Below are the code and all the weights of a small trained network. Each question names an input and a target symbol and asks about switching units off, where a switched-off unit gives its printed mean instead of its output.

import numpy as np


def w(rows, s, z=0):
    codes = np.array(rows[::2]) - 128.0
    scale = np.full(codes.shape[1], s)
    scale[-1] = z or s
    return codes * scale


def f(y):
    return np.maximum(y, 0)


def softmax(a):
    e = np.exp(a - a.max(-1, keepdims=True))
    return e / e.sum(-1, keepdims=True)


def log_softmax(a):
    a = a - a.max(-1, keepdims=True)
    return a - np.log(np.exp(a).sum(-1, keepdims=True))


def net(x, mask):
    ids = ['ΔΞΦβγηθμπστω'.index(c) for c in x.split()]
    T = len(ids)
    res = E[ids] + P[:T]
    q, k, v = (res @ M[0].T for M in (Q, K, V))
    z = softmax(np.where(np.tri(T) > 0, q @ k.T / 2**0.5, -1e9)) @ v
    res = res + np.where(mask[0], z, O[0][:, -1]) @ O[0][:, :-1]
    y = f(res @ A[0][:, :-1].T + A[0][:, -1])
    res = res + np.where(mask[1:13], y, B[0][:, -1]) @ B[0][:, :-1]
    return log_softmax(res[-1] @ U[:, :-1].T + U[:, -1])


Q, K, V, O, A, B = {}, {}, {}, {}, {}, {}
E = w([
[163,165,95],'Δ',
[74,45,176],'Ξ',
[101,74,154],'Φ',
[116,112,110],'β',
[101,111,123],'γ',
[7,243,157],'η',
[51,95,120],'θ',
[77,104,112],'μ',
[125,150,61],'π',
[112,141,94],'σ',
[83,87,131],'τ',
[124,120,115],'ω',
],0.018)
P = w([
[156,135,104],'0',
[6,79,118],'1',
[209,207,219],'2',
[204,80,112],'3',
[255,73,91],'4',
[215,54,50],'5',
[136,141,125],'6',
],0.0098)
Q[0] = w([
[124,194,255],'H0',
[187,180,220],'H0',
],0.0098)
K[0] = w([
[2,193,99],'H0',
[38,157,151],'H0',
],0.0099)
V[0] = w([
[97,153,7],'H0',
[27,77,133],'H0',
],0.013)
O[0] = w([
[39,255,178,255],'H0',
[124,143,30,201],'H0',
],0.0091,0.002)
A[0] = w([
[216,72,151,151],'N0',
[200,159,133,217],'N1',
[179,94,189,103],'N2',
[53,10,145,155],'N3',
[153,98,84,93],'N4',
[162,118,132,117],'N5',
[156,197,119,25],'N6',
[209,74,205,161],'N7',
[69,167,68,30],'N8',
[123,226,145,195],'N9',
[129,175,57,220],'N10',
[160,142,180,252],'N11',
],0.011,0.0025)
B[0] = w([
[60,133,103,209],'N0',
[137,23,116,181],'N1',
[126,178,106,169],'N2',
[229,195,120,254],'N3',
[253,125,105,177],'N4',
[116,166,110,149],'N5',
[42,191,112,169],'N6',
[6,195,206,202],'N7',
[105,163,61,191],'N8',
[84,84,198,219],'N9',
[128,38,138,209],'N10',
[84,48,164,175],'N11',
],0.0052,0.008)
U = w([
[107,87,116,139],'Δ',
[95,139,164,17],'Ξ',
[144,129,122,79],'Φ',
[155,128,150,111],'β',
[127,126,97,85],'γ',
[192,60,86,111],'η',
[111,62,249,176],'θ',
[142,96,105,131],'μ',
[152,166,145,62],'π',
[197,98,110,254],'σ',
[166,167,137,102],'τ',
[166,175,117,78],'ω',
],0.011,0.0051)

Each question gives the input, a string of symbols that net reads in full, and the target symbol t.
The units are the heads (2 rows each of Q, K, V and O) and the neurons (one row each of A and B). Each row of codes is followed by its name. A weight is (code - 128) times the scale printed after its matrix; where a second scale follows, it is the last column's (O, A, B and U).
mask holds one flag per unit, heads first, then neurons. A switched-off unit (its flag False) gives its mean, the last column of its rows in O or B, instead of its output. The means were averaged over made-up inputs and are rounded, as every weight is.
A unit's drop is (log p(t) with every unit on - log p(t) with that unit switched off) / (log p(t) with every unit on - log p(t) with every unit switched off).
The circuit of an input: a set's keep is (log p(t) with only the set's units on - log p(t) with every unit switched off) / (log p(t) with every unit on - log p(t) with every unit switched off). Starting from the 12 units with the biggest drops (on a tie, the unit counted first), units are removed one at a time, each time the one whose removal leaves the highest keep (on an exact tie, the one counted first), for as long as the keep stays at least 0.8.
circuit, biggest first: the units of the circuit, biggest drop first
unit that matters most: the unit with the biggest drop
k most important neurons: the k neurons with the biggest drops, biggest first
drop of u: that unit's drop, to one decimal
input ω Δ τ μ Φ Ξ, target σ: circuit, biggest first => N3; H0
input σ Φ Δ Δ π, target θ: circuit, biggest first => H0; N3
input Δ Ξ σ, target η: circuit, biggest first => H0; N10
input Φ Δ π Δ ω, target θ: circuit, biggest first => H0; N7
input τ Δ η, target θ: 3 most important neurons => N9; N3; N11
input Φ Φ τ τ Φ θ, target σ: circuit, biggest first => H0; N3; N4
input Φ Δ β, target θ: 2 most important neurons => N9; N3
input Φ σ Φ Ξ, target σ: circuit, biggest first => H0; N3
input π Δ ω, target θ: unit that matters most => N9
input Φ π ω, target Ξ: circuit, biggest first => H0; N9
input π π Δ, target Ξ: 2 most important neurons => N9; N6
input τ ω Ξ μ, target η: drop of N4 => 0.1
input Δ Ξ Δ σ, target θ: drop of N0 => 0.0
input ω π μ Φ Ξ β, target η: drop of H0 => 0.5
input Δ Δ β, target θ: drop of H0 => 0.2
input Δ β Φ Ξ Δ τ, target θ: most important neuron => N7
